Below is a small trained network, with its code and all its weights. Each question gives an input and a target symbol and asks what happens when units are switched off, that is, made to give their printed mean instead of their output.

import numpy as np


def w(rows, s, z=0):
    codes = np.array(rows[::2]) - 128.0
    scale = np.full(codes.shape[1], s)
    scale[-1] = z or s
    return codes * scale


def f(y):
    return y / 2 * (1 + np.tanh(0.7978845608 * (y + 0.044715 * y**3)))


def softmax(a):
    e = np.exp(a - a.max(-1, keepdims=True))
    return e / e.sum(-1, keepdims=True)


def log_softmax(a):
    a = a - a.max(-1, keepdims=True)
    return a - np.log(np.exp(a).sum(-1, keepdims=True))


def net(x, mask):
    ids = ['αβεηθλξπτψ'.index(c) for c in x.split()]
    T = len(ids)
    res = E[ids] + P[:T]
    r = res
    for j in range(3):
        rows = slice(2 * j, 2 * j + 2)
        q, k, v = (r @ M[0][rows].T for M in (Q, K, V))
        z = softmax(np.where(np.tri(T) > 0, q @ k.T / 2**0.5, -1e9)) @ v
        o = O[0][rows]
        res = res + np.where(mask[j], z, o[:, -1]) @ o[:, :-1]
    y = f(res @ A[0][:, :-1].T + A[0][:, -1])
    res = res + np.where(mask[3:27], y, B[0][:, -1]) @ B[0][:, :-1]
    return log_softmax(res[-1] @ U[:, :-1].T + U[:, -1])


Q, K, V, O, A, B = {}, {}, {}, {}, {}, {}
E = w([
[193,160,159,52,166],'α',
[187,112,135,75,88],'β',
[136,87,149,68,119],'ε',
[171,140,155,120,147],'η',
[139,59,115,154,59],'θ',
[67,96,89,157,251],'λ',
[196,128,134,127,105],'ξ',
[179,130,149,37,125],'π',
[117,70,140,154,118],'τ',
[158,105,136,140,133],'ψ',
],0.02)
P = w([
[134,126,192,178,133],'0',
[111,187,174,138,139],'1',
[101,137,194,166,100],'2',
[202,67,113,102,153],'3',
[116,186,120,120,151],'4',
[108,129,154,131,75],'5',
[193,42,54,93,162],'6',
[104,184,90,118,134],'7',
[117,113,129,110,58],'8',
[151,77,9,107,170],'9',
[68,182,63,131,125],'10',
[122,98,114,91,68],'11',
[136,110,57,131,139],'12',
],0.016)
Q[0] = w([
[213,107,15,135,100],'head 0',
[126,103,69,122,226],'head 0',
[166,70,26,111,188],'head 1',
[107,20,152,57,98],'head 1',
[175,18,5,78,91],'head 2',
[94,138,197,108,56],'head 2',
],0.012)
K[0] = w([
[15,167,11,97,187],'head 0',
[97,227,124,140,33],'head 0',
[26,242,45,124,104],'head 1',
[114,114,36,150,213],'head 1',
[101,177,43,119,104],'head 2',
[216,25,126,167,195],'head 2',
],0.011)
V[0] = w([
[112,125,106,235,193],'head 0',
[85,92,128,88,85],'head 0',
[147,115,113,148,9],'head 1',
[32,54,168,51,149],'head 1',
[170,74,115,199,133],'head 2',
[45,9,191,132,108],'head 2',
],0.012)
O[0] = w([
[180,97,99,178,163,186],'head 0',
[66,146,122,145,168,102],'head 0',
[85,52,154,10,144,3],'head 1',
[67,223,82,115,101,209],'head 1',
[208,65,96,182,232,167],'head 2',
[115,146,59,60,81,115],'head 2',
],0.013,0.0046)
A[0] = w([
[50,146,99,66,108,91],'neuron 0',
[94,39,190,95,124,94],'neuron 1',
[168,118,146,39,119,78],'neuron 2',
[73,150,105,208,161,183],'neuron 3',
[149,201,174,124,255,64],'neuron 4',
[78,129,150,176,185,99],'neuron 5',
[134,105,167,204,84,68],'neuron 6',
[180,185,50,161,164,254],'neuron 7',
[173,145,218,57,59,162],'neuron 8',
[152,77,154,177,154,156],'neuron 9',
[100,198,159,124,45,135],'neuron 10',
[175,89,225,127,106,126],'neuron 11',
[49,138,209,101,119,171],'neuron 12',
[123,81,211,96,111,169],'neuron 13',
[80,97,217,99,67,18],'neuron 14',
[193,213,184,150,61,86],'neuron 15',
[179,155,38,102,140,61],'neuron 16',
[125,77,127,149,105,171],'neuron 17',
[36,117,164,121,196,119],'neuron 18',
[121,117,236,60,136,130],'neuron 19',
[199,190,166,82,165,107],'neuron 20',
[144,160,79,113,30,91],'neuron 21',
[151,230,63,202,198,83],'neuron 22',
[123,95,39,93,169,152],'neuron 23',
],0.0093,0.0082)
B[0] = w([
[141,63,167,170,205,164],'neuron 0',
[74,170,119,75,152,172],'neuron 1',
[98,130,105,137,133,168],'neuron 2',
[233,177,111,65,148,184],'neuron 3',
[92,70,70,151,86,135],'neuron 4',
[168,61,106,150,101,131],'neuron 5',
[142,104,60,150,81,159],'neuron 6',
[127,187,145,64,116,254],'neuron 7',
[129,103,107,200,107,188],'neuron 8',
[122,125,151,97,158,168],'neuron 9',
[146,77,127,164,185,161],'neuron 10',
[142,143,176,148,126,162],'neuron 11',
[92,128,109,125,93,173],'neuron 12',
[114,87,152,138,152,178],'neuron 13',
[147,255,131,132,122,152],'neuron 14',
[117,133,149,146,142,184],'neuron 15',
[98,110,128,178,163,176],'neuron 16',
[118,202,124,102,91,149],'neuron 17',
[243,171,127,110,37,144],'neuron 18',
[78,146,62,107,104,182],'neuron 19',
[111,87,150,148,50,148],'neuron 20',
[119,120,124,150,219,167],'neuron 21',
[28,43,174,65,111,245],'neuron 22',
[185,157,103,211,65,156],'neuron 23',
],0.0068,0.022)
U = w([
[54,141,206,69,7,212],'α',
[140,90,202,141,73,68],'β',
[124,221,163,87,208,224],'ε',
[81,32,253,78,169,15],'η',
[162,210,51,149,80,240],'θ',
[94,28,66,62,131,2],'λ',
[183,127,184,95,149,245],'ξ',
[26,90,103,217,222,150],'π',
[95,116,168,231,57,75],'τ',
[26,136,143,229,102,15],'ψ',
],0.0053,0.0028)

Each question gives the input, a string of symbols that net reads in full, and the target symbol t.
The units are the heads (2 rows each of Q, K, V and O) and the neurons (one row each of A and B). Each row of codes is followed by its name. A weight is (code - 128) times the scale printed after its matrix; where a second scale follows, it is the last column's (O, A, B and U).
mask holds one flag per unit, heads first, then neurons. A switched-off unit (its flag False) gives its mean, the last column of its rows in O or B, instead of its output. The means were averaged over made-up inputs and are rounded, as every weight is.
A unit's drop is (log p(t) with every unit on - log p(t) with that unit switched off) / (log p(t) with every unit on - log p(t) with every unit switched off).
The circuit of an input: a set's keep is (log p(t) with only the set's units on - log p(t) with every unit switched off) / (log p(t) with every unit on - log p(t) with every unit switched off). Starting from the 12 units with the biggest drops (on a tie, the unit counted first), units are removed one at a time, each time the one whose removal leaves the highest keep (on an exact tie, the one counted first), for as long as the keep stays at least 0.8.
circuit, biggest first: the units of the circuit, biggest drop first
k most important neurons: the k neurons with the biggest drops, biggest first
which heads matter: for each layer, one digit per head in row order, 1 if its drop is at least 0.15 and else 0, layers parted by /
input ξ π β β θ λ β ξ θ, target θ: which heads matter	000
input θ θ ξ ξ ε ε η β θ θ τ θ, target λ: circuit, biggest first	(head 2)
input ξ θ ξ β β ε θ β θ, target λ: circuit, biggest first	(head 1; head 2)
input β β π ψ ξ π θ η β τ π ξ β, target ψ: which heads matter	101
input ε θ ε ψ, target λ: circuit, biggest first	(head 1; head 2)
input β β π ε β β ξ λ β λ, target α: which heads matter	010
input β ξ α ψ θ β, target ξ: circuit, biggest first	(head 2; neuron 22; head 1)
input λ θ ξ, target ξ: circuit, biggest first	(head 0; head 1; neuron 22)
input ξ ξ β β α, target α: which heads matter	100
input ψ ε β β β ε β τ ξ β β ε ε, target α: circuit, biggest first	(head 2; head 0)
input ξ β τ θ, target α: which heads matter	111
input θ β ξ θ β λ θ λ θ β, target ε: which heads matter	010
input β θ ε ε, target λ: 2 most important neurons	(neuron 7; neuron 19)
input β β β θ β β β π, target α: circuit, biggest first	(head 0)
input ε θ β ξ ξ θ ξ ε θ α π β θ, target ψ: which heads matter	101
input β β ε β ξ η, target α: which heads matter	110
input π β τ ξ ψ τ β β β α β β λ, target α: circuit, biggest first	(head 2; head 0; neuron 18)
input ε β θ, target π: which heads matter	111
input β π β θ α, target α: which heads matter	110
input ε θ β π θ π θ β α, target λ: which heads matter	011
input ξ β π θ, target α: circuit, biggest first	(head 0; head 2)
input ε β θ λ θ η ψ, target θ: 3 most important neurons	(neuron 23; neuron 0; neuron 13)
input ξ λ ξ β θ θ ε β ξ θ ξ, target ξ: circuit, biggest first	(head 0; neuron 22; head 1)
input β τ η, target α: circuit, biggest first	(head 0; neuron 0)
